.03,.01,.15,.05,.07,-.22,.03,-.05,-.21,-.04,-.14,.06,-.43,.00,.03,-.06,.16,.04,.04,.03 => <32>
-.02,-.07,-.03,-.39,-.08,.38,-.16,.01,-.10,-.06,-.05,.06,-.16,-.01,-.04,-.03,.18,.05,.01,-.19 => <38>
.04,-.07,-.03,-.44,-.04,.10,-.22,-.01,-.13,-.08,-.07,.01,-.01,.08,.04,-.06,.14,-.06,.13,-.22 => <29>
.04,-.03,.05,-.10,-.01,-.05,-.09,-.03,-.12,-.03,-.09,.02,-.12,.06,.01,-.10,.12,-.02,.09,-.11 => <23>
.17,-.04,.11,-.27,-.01,-.14,-.01,-.05,-.19,-.08,-.13,.01,.03,.07,-.08,-.04,.05,.04,.17,-.28 => <33>
.05,.06,.11,-.40,.04,-.21,.29,-.04,-.13,-.04,-.16,.00,-.13,.08,-.08,-.03,.12,.04,.15,-.17 => <34>
-.01,.01,.02,-.58,.00,.19,-.08,.01,-.16,.00,-.11,.05,-.38,-.04,.07,-.05,.20,.04,.02,-.15 => <21>
.04,-.08,-.10,-.67,.06,.31,.25,.06,-.12,-.03,-.08,.03,-.43,.13,-.06,-.07,.35,-.08,.04,-.02 => <38>
.01,-.02,.13,.10,.02,-.10,.05,-.04,-.05,-.04,-.05,-.01,.24,.07,-.11,.00,.02,.04,.13,-.28 => <33>
.00,-.04,-.01,-.41,-.05,.23,-.09,-.01,-.09,-.02,-.02,.03,-.03,.00,.00,-.02,.15,.05,.09,-.22 => <39>
.07,.02,.07,-.58,.04,.05,-.09,-.04,-.27,-.06,-.21,.05,-.47,.04,.06,-.09,.26,.03,.07,-.04 => <27>
.04,-.04,.03,-.14,-.01,.04,-.12,-.01,-.13,-.05,-.06,.02,-.16,.01,-.02,-.06,.12,.03,.04,-.07 => <38>
.02,.05,.06,-.43,.02,-.10,.23,-.01,-.10,-.02,-.13,.02,.02,.12,-.05,-.01,.10,.01,.13,-.21 => <34>
.01,-.05,-.10,-.67,-.09,.52,-.47,.02,-.23,-.04,-.07,.08,-.38,-.07,.10,-.07,.23,-.04,-.01,-.16 => <59>
.09,.01,.15,-.20,.00,-.13,.09,-.03,-.23,-.06,-.14,.06,-.42,-.04,-.03,-.03,.17,.04,.06,.05 => <32>
.01,-.06,-.05,-.38,-.04,.29,-.01,.05,-.05,-.04,-.03,.02,-.17,.09,-.04,-.05,.19,-.02,.03,-.21 => <59>
.00,.11,.05,-.67,.01,-.24,-.11,-.04,-.24,.01,-.17,.06,-.13,.03,.14,-.05,.03,-.03,.15,.04 => <60>
.02,.05,.06,-.44,.01,.03,.10,-.02,-.15,-.02,-.13,.04,-.35,-.01,.00,-.04,.19,.04,.03,-.07 => <27>
.01,.03,.01,-.42,-.01,-.02,-.15,-.01,-.12,-.02,-.09,.05,-.08,-.05,.06,-.03,.05,.02,.03,.01 => <21>
-.01,.08,.00,-.67,-.02,.20,-.14,-.01,-.26,-.03,-.21,.08,-.39,-.06,.08,-.05,.18,.02,.08,-.11 => <21>
-.03,.07,.00,-.45,.03,.06,.00,.00,-.03,.01,-.07,.03,-.11,-.05,.05,.00,.05,.00,.01,-.09 => <21>
-.03,.10,.10,-.25,.03,-.16,-.11,-.05,-.24,-.05,-.17,.02,-.28,-.05,.05,-.03,.15,.09,.11,-.17 => <53>
.04,-.07,-.01,-.15,-.04,.04,-.17,.01,-.09,.00,-.03,.00,-.06,.08,.06,-.06,.14,-.07,.07,-.14 => <29>
-.01,-.01,-.02,-.21,-.03,.09,-.12,-.07,-.03,-.02,-.01,.00,.14,-.04,.00,.02,.00,.03,.04,-.14 => <47>
.06,-.09,.12,.23,-.01,-.01,.13,-.01,-.07,-.05,-.06,.00,-.18,.09,-.12,-.05,.24,.01,.08,-.25 => <33>
.04,-.02,.07,-.26,-.03,-.12,-.20,-.08,-.17,-.08,-.09,.02,.22,-.04,.00,-.03,-.06,.06,.12,-.12 => <33>
.03,-.04,.06,-.04,.02,.11,.10,-.01,-.08,-.07,-.11,.02,-.11,.04,-.04,-.03,.16,.09,.04,-.20 => <44>
.01,-.04,-.04,-.42,-.03,.23,-.10,-.01,-.09,-.04,-.12,.01,-.01,.04,-.03,-.05,.12,.01,.05,-.23 => <59>
.03,.02,.02,-.59,-.01,.10,-.13,-.03,-.21,-.06,-.15,.06,-.26,-.02,.05,-.04,.17,.02,.05,-.09 => <27>
.01,.07,.06,-.58,.01,.17,-.10,-.02,-.19,-.03,-.13,.11,-.51,-.05,.08,-.03,.29,.05,.05,-.20 => <21>
.03,-.03,.09,-.32,.06,-.05,.35,.00,-.07,-.05,-.08,-.06,-.01,.10,-.13,-.01,.10,.02,.12,-.21 => <61>
.01,.01,.03,-.36,.02,.03,.11,.01,-.09,-.03,-.08,-.04,-.16,.07,-.03,-.04,.16,.03,.11,-.22 => <44>
.03,.02,.01,-.60,-.05,.15,.00,-.04,-.14,-.06,-.11,.01,-.01,.28,-.03,-.05,.21,.04,.16,-.36 => <47>
.01,.00,.04,-.47,-.01,.10,.01,-.01,-.16,-.09,-.12,.03,-.18,.00,-.01,-.02,.15,.05,.06,-.13 => <47>

.11,.13,.25,-.38,-.03,-.13,.12,.02,-.52,-.42,.12,.09,-.05,-.30,.26,.20,-.02,-.16,.23,-.22 => <245>
.08,.09,.21,-.28,-.17,-.14,.01,-.04,-.08,-.09,.10,-.26,.06,-.21,-.04,-.04,-.15,.06,.15,.02 => <245>
.21,.18,.34,-.34,-.19,-.26,-.04,.00,.07,.06,.16,-.35,.07,-.14,.03,-.38,-.05,.15,-.01,.24 => <244>
.10,.12,.22,-.31,-.03,-.18,.00,.01,-.15,-.17,.06,-.15,-.04,-.22,.16,.01,.03,-.11,.13,-.08 => <245>
.05,.11,.33,-.23,-.08,-.15,.03,.00,-.17,-.08,.11,-.23,.02,-.05,-.02,-.29,.01,.18,-.02,.22 => <245>
.18,.10,.19,-.18,-.06,-.18,.11,.04,-.15,-.12,.04,-.06,.07,.13,-.07,-.16,.01,.15,.06,.13 => <245>
.08,.12,.31,-.18,-.17,-.05,.07,-.01,-.18,-.15,.14,-.14,.11,-.05,-.12,.04,-.06,.08,.09,.13 => <245>
.00,.06,.17,-.12,-.07,-.08,-.01,-.07,-.09,.01,.08,-.23,.01,-.02,-.10,-.24,-.06,.16,.03,.18 => <245>
.11,.04,.34,-.22,-.23,-.31,-.05,-.05,.17,.04,.07,-.43,.07,-.05,-.12,-.39,-.10,.37,-.04,.30 => <245>
.11,.04,.11,-.17,-.03,-.08,-.01,.04,-.09,-.01,.06,-.19,.00,-.04,.03,-.17,.02,.08,.01,.16 => <245>
.17,.15,.31,-.39,.07,.00,.11,.01,-.22,-.18,.11,-.18,-.06,-.12,.11,-.30,.12,.12,.05,.13 => <245>
.12,-.01,.12,-.29,.01,-.22,-.03,.02,.01,-.06,.08,-.20,-.02,-.15,.09,-.16,.05,.04,.02,.03 => <245>
.10,.06,.13,-.29,.14,-.11,.08,.15,-.33,-.18,.12,-.04,-.06,-.06,.14,-.14,.16,.03,.01,.05 => <245>
-.01,-.12,.07,-.13,-.09,-.13,-.12,.00,.15,.09,.01,-.25,.06,-.04,-.08,-.13,-.11,.09,-.02,.06 => <245>
-.03,.06,.25,-.19,-.22,-.12,-.10,-.01,-.03,.03,.07,-.12,-.07,-.01,-.08,-.20,-.02,.16,.03,.14 => <245>
.04,.10,.16,-.21,.05,-.16,.01,.09,-.13,-.06,.07,-.11,-.02,-.01,.04,-.20,.09,.15,-.02,.12 => <245>
.08,.09,.18,-.22,-.10,-.13,-.13,-.01,.03,.04,-.04,-.19,.04,-.13,.05,-.16,-.07,.06,.00,.17 => <245>
.12,.10,.19,-.31,-.16,-.20,.03,.04,-.10,-.08,.06,-.21,.08,-.12,-.05,-.14,-.07,.00,.08,.04 => <245>

.14,-.08,-.07,.05,.01,.19,.03,.08,.07,.11,-.09,-.09,-.07,.10,.05,.00,.04,.15,-.06,.10 => [5]
-.14,-.07,-.04,.07,-.07,.06,-.02,-.04,-.04,-.06,-.24,-.19,-.06,-.05,.13,-.12,.00,.22,-.05,.00 => [4]
.01,-.12,.00,.02,-.10,.10,.03,.03,-.07,-.06,.09,-.31,-.18,-.01,.12,-.09,-.07,.12,-.19,-.09 => [5]
-.11,-.04,-.13,.03,-.01,.01,-.12,.22,-.08,.15,.14,-.13,-.10,-.11,.02,-.03,-.05,.12,.25,-.04 => [5]
-.03,-.06,.01,-.04,-.09,-.14,-.16,.12,.02,-.09,.17,.10,.26,-.05,.04,.09,-.13,.13,-.09,-.09 => [4]
-.06,-.08,-.04,-.06,-.01,.06,.03,.36,-.18,.22,-.06,-.33,-.26,-.02,.15,-.13,-.02,.06,-.17,-.22 => [4]
.03,.02,.06,.06,.00,.22,-.09,-.06,-.10,.18,-.10,-.14,-.03,-.05,.15,-.20,.06,.33,.27,-.05 => [5]
-.02,-.04,.06,-.05,-.12,-.01,-.10,.32,-.16,-.17,-.10,.00,-.08,-.12,.15,.01,-.09,-.02,-.08,-.11 => [4]
-.11,-.01,.04,-.01,.05,-.05,-.08,-.09,-.15,-.21,-.35,.02,.30,-.20,.02,-.08,-.04,.10,-.01,-.10 => [5]
-.12,-.12,-.16,.03,-.08,.01,-.07,-.26,.00,.06,.02,-.41,.25,-.36,-.05,-.17,-.08,.03,-.14,-.18 => [5]
.15,-.02,-.11,.10,-.01,.05,-.01,.15,.06,-.12,-.07,-.12,.13,.34,.01,.07,.04,.21,-.07,.35 => [4]
-.08,-.05,.12,.07,-.05,.08,-.06,-.12,.03,-.18,-.34,-.03,.14,-.09,.07,.00,.04,.06,.02,.09 => [5]
-.13,-.11,-.01,-.07,.05,.02,.00,.25,-.15,.05,-.18,-.29,-.12,-.12,.07,.00,.09,-.10,-.16,-.20 => [5]
.00,-.01,-.02,-.20,.00,-.04,.00,.03,.12,-.13,-.03,-.08,.16,.06,.06,-.14,.07,.04,-.28,-.07 => [4]
.13,-.05,-.03,.00,-.03,.07,.02,.00,-.09,.04,.09,-.05,.01,.08,.17,-.10,.04,.12,.02,-.03 => [4]
.09,-.14,-.04,.11,-.12,.14,-.03,-.02,.07,-.12,-.08,-.09,.01,-.09,-.08,.08,.03,-.19,-.11,.21 => [4]
.12,-.07,.03,-.09,-.07,.13,.04,.04,-.01,-.10,.10,-.06,.00,-.01,.02,.00,-.04,.00,.03,.16 => [4]
-.18,-.07,-.01,.07,-.01,.09,-.26,-.07,-.14,.15,-.09,-.13,-.08,-.05,.08,-.16,-.01,.36,.20,-.21 => [4]
.04,-.04,.14,-.01,-.06,.02,.03,.09,-.03,-.02,.14,-.02,-.22,-.06,.07,.00,-.06,.14,.11,.08 => [5]
.10,-.04,-.03,-.01,-.06,-.30,.06,.04,.02,-.08,.13,.07,.09,-.05,-.01,.04,.01,.01,.01,.18 => [5]
.14,-.03,.06,-.07,.05,.08,-.05,.04,-.02,-.03,.18,-.20,-.08,-.12,-.10,-.05,.02,.04,-.01,-.06 => [5]
.12,-.13,-.02,.04,-.02,.04,.00,.05,-.11,.07,-.10,-.02,.01,-.10,.06,.01,-.04,.04,.06,.03 => [4]
-.05,-.04,-.05,.05,.06,.12,-.01,-.14,-.01,.05,-.12,-.03,.11,-.07,.11,-.11,.09,.13,.13,.04 => [4]
.16,-.07,-.03,-.04,-.01,.03,-.12,.30,-.09,-.11,.38,-.14,.06,.00,.10,.02,.06,.03,.09,.09 => [4]
.05,-.08,-.14,-.07,.01,-.14,-.09,.24,-.16,-.14,-.10,-.07,.18,-.08,.13,-.02,.10,.06,-.19,-.17 => [5]
.04,-.02,-.01,.01,-.10,.34,.01,-.21,.04,-.04,-.16,.04,-.25,.03,.07,-.21,.03,.21,.09,.03 => [5]
-.19,-.03,-.01,.07,-.04,-.05,-.04,.12,-.16,-.09,-.04,-.32,-.29,-.01,.16,-.14,.02,-.15,-.01,-.12 => [4]
.03,-.09,.03,-.08,-.12,.15,-.10,.16,-.01,-.02,-.12,.09,.07,-.13,.09,-.06,-.07,.11,-.05,-.10 => [5]
.03,-.03,.05,-.10,-.07,.05,-.04,.29,.01,.03,.30,-.03,-.24,-.13,.03,.00,-.13,.04,-.19,-.29 => [5]
-.03,.07,-.01,-.22,.06,.01,-.01,.23,-.14,.04,-.02,.12,-.10,-.07,.11,-.04,.03,-.08,.04,-.20 => [4]
.04,-.10,.01,.08,-.11,.14,.01,-.34,.02,-.36,-.06,-.08,.19,-.14,-.01,-.14,-.05,-.03,.11,.25 => [5]
-.25,-.08,-.03,.13,.04,.02,-.05,-.20,.04,.26,.00,-.15,.09,-.07,.01,-.06,.02,.04,.17,.17 => [5]
.09,.03,-.01,-.04,-.09,.11,.05,-.18,.02,.17,.15,-.03,-.26,.07,.13,-.15,-.09,.16,-.02,-.19 => [5]
-.30,-.03,-.08,.12,.07,-.15,.01,.26,-.06,.00,-.19,-.31,.38,.00,.06,.07,.19,.08,-.12,.23 => [4]
.18,-.02,-.08,-.01,.12,.12,-.09,.23,.00,-.05,-.11,-.08,.03,.07,-.03,-.03,.10,.07,-.03,-.07 => [4]
-.19,-.07,-.05,.02,-.12,.00,-.07,.05,-.07,-.35,-.14,-.32,-.15,-.14,.14,-.06,-.03,-.23,-.22,.03 => [5]
-.01,-.09,.02,.04,.02,.10,.04,-.03,-.12,-.09,-.25,-.17,.05,-.07,.05,-.05,.10,-.04,.06,.18 => [5]
.12,-.13,.01,.05,-.12,.17,-.04,-.05,-.07,-.10,-.09,-.16,-.01,-.11,.07,-.15,-.04,.06,.05,.14 => [5]
-.23,-.10,-.03,.06,-.06,.16,.03,.01,-.02,-.11,-.20,-.27,-.26,-.04,.05,.13,.08,-.13,-.05,.24 => [5]
-.01,-.05,-.02,.01,.02,.02,-.01,.12,.03,.12,-.09,-.15,-.19,.00,.08,-.02,.02,-.11,.00,.15 => [4]
-.12,-.10,.00,.04,-.16,.19,-.18,-.02,-.03,-.02,-.06,.10,-.03,-.14,.08,-.06,-.17,.08,.01,-.10 => [5]
-.06,-.02,-.04,.02,-.16,-.04,-.03,-.06,-.15,.00,.05,-.10,-.15,-.07,.11,.01,-.10,.01,.14,.14 => [5]
-.09,-.05,.00,-.03,-.15,.15,-.03,-.17,.13,.12,.00,-.08,.00,-.07,.04,-.22,-.10,.10,-.06,-.21 => [4]
-.04,-.04,.00,-.01,.06,.02,.12,.02,-.08,-.17,-.07,-.09,.07,-.08,-.01,-.07,.02,-.19,-.02,-.03 => [4]
-.11,-.12,-.05,-.02,-.05,.14,-.19,.01,-.12,.00,.03,-.24,-.19,-.10,.16,-.22,-.02,.09,.05,-.18 => [5]
-.05,.01,-.03,-.10,-.13,.00,-.11,.15,-.11,-.11,.29,-.04,-.27,-.06,.08,.01,-.13,.01,.03,.01 => [5]
-.02,-.04,.01,.05,-.03,.19,-.01,-.06,.06,.25,-.36,-.14,-.02,-.06,-.04,-.08,.02,.26,.11,-.01 => [5]
-.09,-.02,-.07,.01,-.10,.10,-.02,-.14,-.12,-.18,-.32,.03,-.18,-.06,.07,-.13,.04,-.16,-.01,.19 => [5]
.05,-.04,.04,-.14,-.08,.07,-.11,.08,.00,-.06,-.03,-.04,.16,-.03,.05,.06,-.01,.10,-.01,.22 => [4]
.08,-.07,-.05,-.07,.02,.09,.02,.27,-.20,-.01,.14,-.03,-.18,-.03,.02,-.07,.07,.04,-.05,-.19 => [5]
.08,-.10,.01,-.05,.04,.09,.13,.47,-.16,.05,-.19,-.18,-.18,-.07,.09,.07,.03,-.33,-.18,-.06 => [5]
-.07,-.05,-.05,.06,-.06,-.21,-.06,.02,-.02,-.16,-.15,-.15,.25,-.06,.09,-.01,-.04,-.04,-.04,.13 => [5]
-.07,.03,-.03,.00,.04,.01,.03,.31,-.10,.09,-.02,-.20,-.21,-.09,.02,.01,.03,-.15,-.10,-.11 => [4]

-.22,-.05,-.02,.02,-.03,.16,-.10,.12,-.04,.06,-.19,-.18,.14,.00,.03,-.11,.14,.01,.07,-.02 => <440>
-.15,-.08,.02,.01,.03,-.01,-.19,.03,-.04,-.17,.02,-.06,.17,.00,.02,-.04,.12,.01,.03,.05 => <440>
.26,-.11,-.13,.13,-.04,.10,-.24,-.03,-.09,-.01,.10,-.07,-.02,.02,-.09,-.25,.07,-.07,-.01,.06 => <441>
-.17,-.06,.03,.06,.02,.06,-.17,.04,-.07,-.09,.01,-.09,.21,.06,-.01,-.09,.20,.03,.01,.07 => <443>
.23,-.20,.03,.09,.05,.00,-.29,.07,-.15,-.14,.08,-.02,-.01,.46,-.03,-.17,-.07,-.02,.02,.06 => <450>
-.09,-.08,.03,.04,.05,.04,-.16,.14,-.17,-.08,.10,-.01,.03,.00,-.07,-.12,.06,-.03,.08,.05 => <450>
